Each row is followed by its class number.
[ 115    6   21  -99  146 -189  237   56 -106 -153   81 -284   58 -104
   83   84   21  214  -76 -103  -19  -81   86   36  114   61  -17 -223
  -34 -118  192   47 -155 -236] | 0
[  80 -102  143 -241  -13 -194  286  -33   91  273  -75 -133   59   -4
  153  -79   -8   62  142  -35   13  -49 -101 -124  276   49  -32   73
 -252 -136  235  -26  132  -16] | 7
[ 189   13 -264  -79   70  -73   27 -150  -10 -232  181 -208 -122  -49
   37  117  -16  128 -115  -24   85   -9  109  135  -46   31 -147   46
  -10  -57 -242  -27 -146  -75] | 1
[ 176 -275 -162  111  218 -293   78  618 -130  130  165   22 -307  161
    7  -67   60 -171 -149 -494  139  143  243 -174 -207  184 -282   42
  342  193 -471  261  237 -177] | 1
[ 117   86 -113 -147  201  -16   69  109  -89  -91  266 -242   47  -23
  -55   76 -138  204  -28 -341   13   81   10  -52  176   87 -112    1
  -96 -197  -45  -38 -111   -9] | 3
[-102   88  -32  -83  -62 -221  188  307   20  123  -90 -138  131  160
  185   20   43  -73  -46 -104   99  127   83  107  -24 -215  -84  128
   -2   61   20  152    6  -38] | 1
[ 127  174 -118  -24   93  -23  139   31  -38  105 -147  135  -39  -87
 -104  -13   38   92 -153   60  282   70  263   35  -75  261 -146 -118
  162  195 -165 -112 -171    7] | 8
[ 340  -25   -9   17   12   16 -119 -316 -186 -315  203  117 -187 -235
  -28  225  -56  215  -74  269 -213   85 -171   18 -149  -71   18  -38
  -20  -50 -266  -22  -52  253] | 2
[  39  -95 -211 -162  276 -299 -316 -461  -54   58 -136  190 -401   59
  225 -332 -137  267  232  -23  231  137  143  -63  375  199 -103  -55
  145  529 -243 -387  422  532] | 1
[ 362 -235   42   31  218 -101  -91 -183 -306 -167  116 -259 -184 -149
  -82 -177 -205  215  -39   41 -119 -119   -7   48   17  422 -359 -110
 -153 -125    1  -87  113   25] | 8
[  13  143 -118   87   79   17   29 -288 -121 -234  141  -74 -142  -55
  -39  -61 -163   59  141  -19 -143  -76   64  151  104  191   49  -67
  238 -226 -216 -247 -195  167] | 0
[  10   40  176  132  -91 -233  216   34   63   32    4 -213  -59   39
  140 -246  -27    1  350  173  -89 -244 -199  192   36  215  203 -182
 -122   68  117  -86  361 -149] | 5
[ 183  234  -51   -9  -23 -191  207 -175 -154   30  171 -177  140 -123
   94  315  -55  348   37 -180    3  -70 -167  236  292  -19   85  -99
   62 -258 -134 -259 -177 -147] | 5
[ 125 -106 -135   -3   64  -14   58  -34  -37 -224  -64   -9  -98  -54
   -8  -56  -71  -41 -236  -20  118  -67   41  -52  -90  -21 -218   60
 -275   52  -11 -110    8   59] | 6
[ 108 -181  -32 -122   81 -283   44  101 -104   -5   46 -234 -140   27
  166   47  -29   14 -153  -39  -66   -7  152  -26  -34  -42 -151   13
 -164  -50  100  161    9 -119] | 1
[ 295  -51   -8  268  353 -143   80  -82 -245  -63  219 -191 -164  142
   -3  -27 -121  120   38 -140   12 -168  113  127 -213  -15 -101 -429
  172  -67 -454  -21 -400  -85] | 5
[  74   61  -17 -162   75  -58  219 -116  329    7  -14   16   82    7
   70 -296   11  -44  137   14  252  -44  121   13 -195  167  -69   98
 -209  -17   53   10  365  -14] | 0
[  26  268 -162  -68 -140  296   99 -214  170 -328  153 -145   53  104
  178  -90  113  292 -344  -71  289 -246   12   39   24 -110  -94 -199
   57  158  203 -158  -82   34] | 2
[  51  -54 -330 -380  228 -293  336  272  -37   67   19  -14  -61 -358
  182  -36  105   89 -208  140  139  -24  190  -87   81  -45 -588   22
   57  287  108 -151 -103  -94] | 5
[  74 -202   19  -76  179 -146  119  335  115   24 -225 -127  177   92
  137   27   73 -261 -119 -210  196   43  173   35  -27    9 -340   72
 -134  -62  171  -92  -22   43] | 1
[-191  -75  -86   39   35 -276  101  421 -192  137   20 -165 -146   69
  288   79 -192  -94 -314 -230  242  -29  362   -4  158   43 -357  143
   82 -263   -5  -65 -225  117] | 8
[ -32   82   11  195   44   58   99  288   68  -11  114 -192   65  133
   21  -96   71 -145   -4  152  154  -11   90  190 -328  -26  -40  -95
  209  225 -224  108  -38   -2] | 2
[ -83   12   44   93  116 -165   18   45  -21   63   61 -138  128   87
   47   18   17 -235  191  145  127   26   74  125 -223   -1   -8   -2
 -183  109 -130   66   22   41] | 2
[  41   30  -88   85  -68  -12  155  140  -25 -113 -114    1 -101   67
  -19  -86    9   75  -76   26  114   40  -90   31    2  110   27   11
  -14  157   43   54   95   59] | 5
[ 113    4 -121 -365  -21  279   58   16   72 -386  144  -23  -64 -335
 -104  -57   -9  172  -21  -92 -123  -93 -231 -114  115   76 -171  280
 -314 -352   41 -464  125    9] | 3
[ -57 -136 -294 -157  121   46   69  409   12 -148  233 -171  -22 -235
  127   58  -57  -82 -429  115  -64   96   97  -18 -308  -48 -256  122
  207  -94  163  140 -185  -62] | 3
[-400  138 -296  161 -179  347 -128  -55  593 -179 -125   60  208  265
  -69 -420   12 -508   54   51  510  -84  267  -73 -437  -10 -269  136
   87  122 -254  208 -295  179] | 1
[-195  109 -319 -193   23  185   31 -254  274  -17   70   22  269  157
    9 -149   86   -9 -129 -121  418   11   -1 -101 -170  -49  -22  105
 -182  217  219   79   71  -66] | 5
[ -59  -46  105 -297  138 -186  179 -434  271  136 -245   67  127    1
  167 -194  192   65  315   57  -36 -112  136 -160  -41  138  275  -47
 -291   44  478   -8  387  -44] | 2
[ 330   18  201  -73 -113 -412 -129 -386 -224   21    7  119 -353 -202
  189  117   -9  579  129  190  197 -148  -74   32  538   47 -104 -442
   34  357 -223 -259   41  -90] | 8
[  80   31  152  267   31  462    4 -160  -75 -135 -226  237 -195 -268
   25 -270 -104 -346  259  899 -142 -258 -240  -58 -464  358  455  278
 -404  307 -112  -34  224  678] | 0
[ 330  109 -133 -173 -161  -86  107 -166   16 -316  179 -256  -29  -47
   30   80  -71  425   34 -168  106  -44 -130  151  310   73 -415   46
  -61  -92 -162 -244 -142  -29] | 2
[ 186  -69 -372  137  170  -34  -69   31 -209  -65  235 -439 -263  -72
  195  188 -144  -22 -174  284  -49 -151  278  111 -263 -204 -240  247
   49  233 -607  269 -527   65] | 1
[  45   81   33   88   39 -129   14   59 -104   47   50 -120  -53  224
   -8  -14   63  -97   89   78  178   56  189  253  -36   97 -143 -189
  241  238 -241   35 -148  -59] | 7
[-396 -332   17   15  -52  565   89  849  560  -57 -223 -273  288  162
 -547 -363  -73 -799 -183  277 -215  229  136 -207 -519 -317 -313  521
 -303  208  113 -249 -146  399] | 3
[  84    5  192 -102  289  166  168   29  220 -220  -32  -87  199 -178
  -40  -44  368  -95   99  185   23 -218  237  103 -235  356  106 -472
  220 -129  284   -5 -134 -363] | 7
[ -74  160 -183  -99   70 -108  229  164   47  -81  351 -351  136  -61
  150  209  -79   -8 -114  -93  253  -62  141  104   37 -105 -247   66
 -160 -287 -221 -121 -359  -33] | 8
[ -17   42 -112 -244  -99 -281  202 -127  -12  -24  195 -169  -27  153
  157  -73   53   20   -2 -121   29  -59   32   39  -41   63  -10   20
 -229  134  273   71  280 -321] | 0
[  -1   -1   75  -26   39 -224  142 -402  166  -21  -77  101  115   99
   43  -18   74   20  169 -228  101  -92  182   -2  -47  -10  271   44
 -212   12   83    5  295 -167] | 4
[  77  -89  145    5  102  -77    5 -117  -16 -128  436 -241 -180   39
  107 -131 -141  260  233   81  -56  -90   37  204  -96   77  132   18
  119 -137 -338 -146  308   30] | 7
[  19  -99  205  403   33  233 -136  462 -248 -110   54 -379 -171  138
  172   47  -38 -121 -300  266 -163 -138 -152  152  -67 -439  240 -143
  164  337 -120  286 -136   44] | 6
[ 328   44 -104   29   37   18  171  188 -168 -114  172 -284  -52 -135
   27  240   94  116  -91   33 -137  -79 -116   39  116   27 -193 -169
  126    1 -199   37 -414  -66] | 0
[ -73 -357  165  269  249 -370 -322  726  158    4 -398  295 -370   73
  -23   77 -204 -493 -153 -422  199  272  410 -406  501 -441 -269  -34
  -32  500 -386 -230  -76  410] | 4
[-152   86   37  -83   44  161 -247  479 -368  -50  215 -289 -152 -124
  468   70  -36  327 -419  -34 -265 -134 -169 -295 -106 -253  472 -152
   75  159  233  346  -97 -135] | 2
[ 126  157   70   71   50  -42  -46 -274    8  -18  160   10 -196   82
 -187    6 -104  -44  518  215 -122  115  -42    5  194  -88  227   27
  -42  358 -619   35  -53  285] | 0
[ 103  -96  278  140  195 -287  188  556  -28 -203   13  -25   50  173
 -180  138  -65  -24   52 -812  241  203  275  199  430   45 -151  -87
  515 -212 -352 -293    8 -164] | 1
[ -95  109  -75  -84  -50 -152  100 -228   82   65  214 -238  119  200
  362  -77   46  -40  122   14  223 -146   -9  170 -213  -61  102   54
 -116   86  -99   40  179  -75] | 8
[ -30   59   52   19 -238  -89   59 -536  170 -232  -32  -97 -141   74
   62  -58   50  173  188  126 -107 -188  -87   30  104 -112  399  -47
 -329  -27   65  -48  266  -74] | 7
[ -30   74 -294   16   70 -116   51   -8 -364  -48  232  152 -226 -111
 -123   33  -97   84 -131  -39   66  112   -9  -26   27  219  -56    6
  168  214 -251 -154    1   79] | 1
[ 245  125  -21   70  -32 -154 -142 -374 -294  706 -159 -199  343   -5
   65   70  -83  425  -30 -596   -2  -96 -181   74  612  279 -378 -220
  292 -571  183  -55 -187 -269] | 7
[ 139 -147   90   -3  193  -94   30 -180   66   20   -9 -277   68  -10
   43 -110    5  136  135   54 -108  -96   21  113 -137   11   -9 -153
  -34 -194   78   32   -2 -176] | 2
[  62  120   91  -77   12 -286  179  264 -228   33  203 -204   -3   52
  171   76 -132  139   -6 -279  -30    5  -16   71  102  142 -158 -121
 -107 -451   -2  -73  -88  -56] | 8
[-143  130  -19  241  -58   19 -161   -7   13 -149   39  -28 -140  -60
   95   35  -96 -260   57  323  -33  -66   80   25  -20   19  130 -128
  157  173 -225  142 -271  213] | 8
[ -18   16 -137 -153  236  159   85  587  153   40  235 -166  103  122
  269   24   16 -332 -551   -4  478  167  113   59 -442 -417 -282  210
 -217   88  -92  -49   60  203] | 2
[  86  141   13  241   97 -135  103  -31  -90  275   40   70  -32  170
  175 -119 -150  -51  229  141  201   29 -141   86 -118  102  160 -131
   31  348 -223  150   95  300] | 3
[ 220   70 -116  -33   27  -66  214   41  -60 -272  230 -160    5  -99
   32  116    6  277  -82 -195   80  -73  -41   89   19   17 -144  -12
  -23 -109 -176  -47  -61 -204] | 7
[  30  130  184 -143  -10 -118  374 -294  217 -155  182  -99   14  262
  215 -226   75 -291  438    0   31 -184  -33  134 -224   25  353   85
 -289 -190  -93  157  388  -42] | 6
[ -61   34   -7  -96   31 -109  111  164  123   20 -108  -55    5  193
   72 -111  198 -235   77   37  167   45  103  130 -104  -43  -84  -56
  -74  137  -12  -55  115  -39] | 1
[  40  -65  110  -56  104 -165  112   54 -160   71  -33   40  -63  -29
  138  -27  -58  -46   54   71  -34   39   -9  -16 -168   41  214   95
 -138  -10  -21  104   74   40] | 4
[  55  -53   39   43  287 -202   95  -14  -51  181 -223   61   82    3
  105  -64   -6 -199   89  111  150   65  191   17 -143  194  -13 -117
   79  118  -59  -33  -51  293] | 5
[  69  -58  -71  189  -19   99 -148  216 -152   24 -172   80 -225   84
  165 -134  -72   -3 -248  105   67   77 -108   46 -147 -103  -79   98
  125  276 -190  -28  128  311] | 8
[  76   75   49    7  -71  -76  282  179  -77  -12  398 -190  -26   54
  162  -54  -35   18   91    0   34 -235 -166    3  -87   39   60   45
 -183  206  -49  194  207 -193] | 1
[ -66   16  -53  321   84  -37  -26  114  104  -86  143  -45  -10   64
   76  -95 -158 -221   45   94   86  -53  129   11 -208  115   23 -106
  121  269 -167   76   -2  245] | 0
[-269  351 -320  250  -28  -95  262 -452  360 -203  126  -36   67  328
 -315  127  244 -280  286 -149  405 -151  382  190  -13 -205  125  -47
 -371  138 -341   48  -97 -393] | 7
[ 149  138 -137 -102 -100 -193  230 -241 -128 -244   85   26 -124 -139
 -171  176 -147  283 -123 -149  -34   42    5 -100  343    6  -96   88
 -351  -32   37  -64  -38  -29] | 8
[-202  -31  -70  -69  -36   15   11 -121  195  -61  -35  -50  -14  104
  111 -149   88 -132 -139   56  184 -107   87  -60 -101  -65  204  -13
 -114  198  283   92  219 -142] | 5
[ 216  110   74 -221  -81 -238  348   40 -164  -32  147 -166   60   -4
  277  128   27  431 -130 -587   45 -198 -156  -43  558  -41 -194 -196
   39 -387  281  -29  -78 -310] | 1
[ -22  -84  -20   75   74 -190   46   80   -8  -76  -58 -101  -98  149
   97  -88  -48 -100 -138  -15   56  -25  224  -31 -146 -165  -88  -76
 -117  156   22  184  -29   14] | 1
[ -86    7  -72 -154   66 -113  -39   86  -83  299   57 -126   30  198
  307  -45   -3 -121  -90   31  154  206  -43   37 -182 -116  127   77
  151  148  -52  358    8   -8] | 8
